Below are the code and all the weights of a small trained network. Each question names an input and a class and asks about switching units off, where a switched-off unit gives its printed mean instead of its output.

import numpy as np


def w(rows, s, z=0):
    codes = np.array(rows[::2]) - 128.0
    scale = np.full(codes.shape[1], s)
    scale[-1] = z or s
    return codes * scale


def norm(h):
    return h / np.sqrt((h * h).mean(-1, keepdims=True) + 1e-5)


def f(y):
    return y / 2 * (1 + np.tanh(0.7978845608 * (y + 0.044715 * y**3)))


def log_softmax(a):
    a = a - a.max(-1, keepdims=True)
    return a - np.log(np.exp(a).sum(-1, keepdims=True))


def net(x, mask):
    res = np.array(x, float).reshape(1, 7) / 4 @ E
    u = 0
    for l in range(4):
        y = f(norm(res) @ A[l][:, :-1].T + A[l][:, -1])
        res = res + np.where(mask[u : u + 8], y, B[l][:, -1]) @ B[l][:, :-1]
        u += 8
    return log_softmax(norm(res)[-1] @ U[:, :-1].T + U[:, -1])


A, B = {}, {}
E = w([
[129,126,130,129],'x0',
[131,129,127,132],'x1',
[155,248,87,240],'x2',
[132,123,127,129],'x3',
[1,34,31,201],'x4',
[126,130,125,131],'x5',
[137,99,230,199],'x6',
],0.0055)
A[0] = w([
[43,88,57,217,1],'0.n0',
[130,176,139,2,20],'0.n1',
[137,102,222,208,123],'0.n2',
[132,141,62,90,66],'0.n3',
[160,27,57,66,57],'0.n4',
[93,170,64,100,37],'0.n5',
[223,209,45,183,79],'0.n6',
[46,24,51,201,184],'0.n7',
],0.0058,0.0035)
B[0] = w([
[253,93,97,183,167],'0.n0',
[127,88,108,202,134],'0.n1',
[63,170,82,65,173],'0.n2',
[94,125,160,114,120],'0.n3',
[69,157,177,99,141],'0.n4',
[138,99,91,68,118],'0.n5',
[2,141,199,112,180],'0.n6',
[236,112,135,101,254],'0.n7',
],0.0063,0.0044)
A[1] = w([
[53,74,66,215,3],'1.n0',
[159,165,2,52,108],'1.n1',
[146,83,222,252,131],'1.n2',
[14,74,170,110,130],'1.n3',
[51,199,86,173,96],'1.n4',
[191,66,247,190,192],'1.n5',
[72,179,116,190,126],'1.n6',
[106,104,121,135,31],'1.n7',
],0.0068,0.004)
B[1] = w([
[172,96,131,228,126],'1.n0',
[3,227,120,128,170],'1.n1',
[5,207,81,12,193],'1.n2',
[103,55,109,91,148],'1.n3',
[133,89,240,178,164],'1.n4',
[87,181,7,88,253],'1.n5',
[119,75,192,108,163],'1.n6',
[204,196,159,86,97],'1.n7',
],0.0069,0.0043)
A[2] = w([
[20,93,150,130,1],'2.n0',
[1,69,75,165,174],'2.n1',
[130,156,82,164,101],'2.n2',
[151,200,111,232,86],'2.n3',
[226,126,97,86,58],'2.n4',
[167,176,129,213,42],'2.n5',
[103,9,66,52,217],'2.n6',
[113,33,98,207,31],'2.n7',
],0.0076,0.0027)
B[2] = w([
[187,120,43,104,140],'2.n0',
[190,183,135,200,219],'2.n1',
[89,143,229,123,141],'2.n2',
[49,89,227,116,164],'2.n3',
[87,141,107,143,140],'2.n4',
[111,60,254,66,134],'2.n5',
[87,165,215,211,254],'2.n6',
[195,148,146,168,135],'2.n7',
],0.0069,0.0056)
A[3] = w([
[136,58,97,107,254],'3.n0',
[111,162,203,146,95],'3.n1',
[247,182,172,90,130],'3.n2',
[139,104,192,176,173],'3.n3',
[139,57,131,68,83],'3.n4',
[86,159,143,104,31],'3.n5',
[164,155,78,137,100],'3.n6',
[125,174,54,150,182],'3.n7',
],0.013,0.003)
B[3] = w([
[190,149,229,157,119],'3.n0',
[150,19,88,83,254],'3.n1',
[130,47,54,253,180],'3.n2',
[169,136,104,24,226],'3.n3',
[86,147,214,164,118],'3.n4',
[169,119,89,136,181],'3.n5',
[178,97,198,96,149],'3.n6',
[166,91,109,44,232],'3.n7',
],0.0076,0.0057)
U = w([
[213,128,94,251,173],'0',
[118,117,108,99,220],'1',
[44,85,255,114,109],'2',
[125,135,90,95,160],'3',
[41,236,75,124,142],'4',
[139,115,94,82,99],'5',
[134,116,95,92,90],'6',
[87,239,171,227,1],'7',
],0.012,0.0065)

Each question gives the input, the list of numbers given to net, and the class t.
The units are the neurons (one row each of A and B). Each row of codes is followed by its name. A weight is (code - 128) times the scale printed after its matrix; where a second scale follows, it is the last column's (A, B and U).
mask holds one flag per neuron, layer by layer. A switched-off neuron (its flag False) gives its mean, the last column of its row in B, instead of its output. The means were averaged over made-up inputs and are rounded, as every weight is.
A unit's drop is (log p(t) with every unit on - log p(t) with that unit switched off) / (log p(t) with every unit on - log p(t) with every unit switched off).
The circuit of an input: a set's keep is (log p(t) with only the set's units on - log p(t) with every unit switched off) / (log p(t) with every unit on - log p(t) with every unit switched off). Starting from the 12 units with the biggest drops (on a tie, the unit counted first), units are removed one at a time, each time the one whose removal leaves the highest keep (on an exact tie, the one counted first), for as long as the keep stays at least 0.8.
circuit, biggest first: the units of the circuit, biggest drop first
most important unit: the unit with the biggest drop
top k neurons: the k neurons with the biggest drops, biggest first
top k neurons in layer l: the k neurons of layer l with the biggest drops, biggest first
drop of u: that unit's drop, to one decimal
input [-7,-3,5,8,5,7,8], class 3: top 3 neurons : [3.n7; 2.n6; 1.n1]
input [4,-5,-4,-3,2,6,6], class 4: top 3 neurons in layer 1 : [1.n5; 1.n2; 1.n4]
input [0,7,-1,3,-8,2,2], class 0: circuit, biggest first : [3.n2]
input [-2,-4,4,2,-3,6,4], class 5: circuit, biggest first : [3.n1; 0.n0]
input [4,7,2,8,0,0,8], class 3: circuit, biggest first : [2.n6; 0.n2]
input [-1,-3,-3,5,-2,-2,8], class 4: circuit, biggest first : [1.n5; 1.n2]
input [3,4,-2,-4,-3,-2,-6], class 4: top 2 neurons : [1.n1; 3.n1]
input [-2,4,8,-1,-7,8,-5], class 2: top 3 neurons in layer 0 : [0.n6; 0.n7; 0.n0]
input [-8,2,3,3,8,0,-8], class 0: circuit, biggest first : [1.n2; 1.n5; 2.n1]
input [1,6,-7,4,2,6,-8], class 4: top 3 neurons : [1.n1; 2.n6; 1.n4]
input [5,-5,-3,0,0,0,-6], class 4: top 2 neurons in layer 0 : [0.n6; 0.n0]
input [-5,-3,8,1,2,6,-8], class 2: top 3 neurons in layer 2 : [2.n3; 2.n5; 2.n2]
input [1,2,-4,-2,-5,-2,6], class 4: top 2 neurons : [1.n5; 0.n7]
input [-5,6,4,1,-2,2,7], class 4: circuit, biggest first : [1.n2]
input [-6,0,2,6,-2,-3,-8], class 4: top 3 neurons : [1.n1; 3.n1; 3.n3]
input [-2,0,8,-6,6,-2,-3], class 2: top 2 neurons : [2.n3; 2.n5]
input [6,-3,8,2,-5,3,3], class 2: top 2 neurons in layer 0 : [0.n7; 0.n6]
input [-3,3,-8,3,-5,-6,-6], class 2: top 2 neurons : [2.n1; 3.n4]
input [2,-5,-3,-3,-3,-5,-6], class 4: top 2 neurons : [1.n1; 3.n1]
input [2,1,-5,-5,6,-6,6], class 0: circuit, biggest first : [2.n1]
input [3,-1,-7,0,-7,1,0], class 0: top 2 neurons : [3.n2; 0.n6]
input [6,3,6,1,4,-5,-5], class 2: top 2 neurons : [2.n3; 1.n5]
input [7,4,-5,-5,-4,5,7], class 4: drop of 1.n5 : 0.8
input [-1,-2,-6,-1,7,-5,-2], class 0: drop of 1.n2 : 0.3
input [0,4,-2,-5,-4,2,7], class 4: drop of 3.n1 : 0.2
input [-5,3,7,-4,-3,3,-3], class 2: drop of 3.n3 : -0.1
input [-3,4,-5,1,7,5,3], class 0: most important unit : 3.n1
input [1,-5,6,-1,-1,2,5], class 2: top 2 neurons in layer 3 : [3.n7; 3.n2]
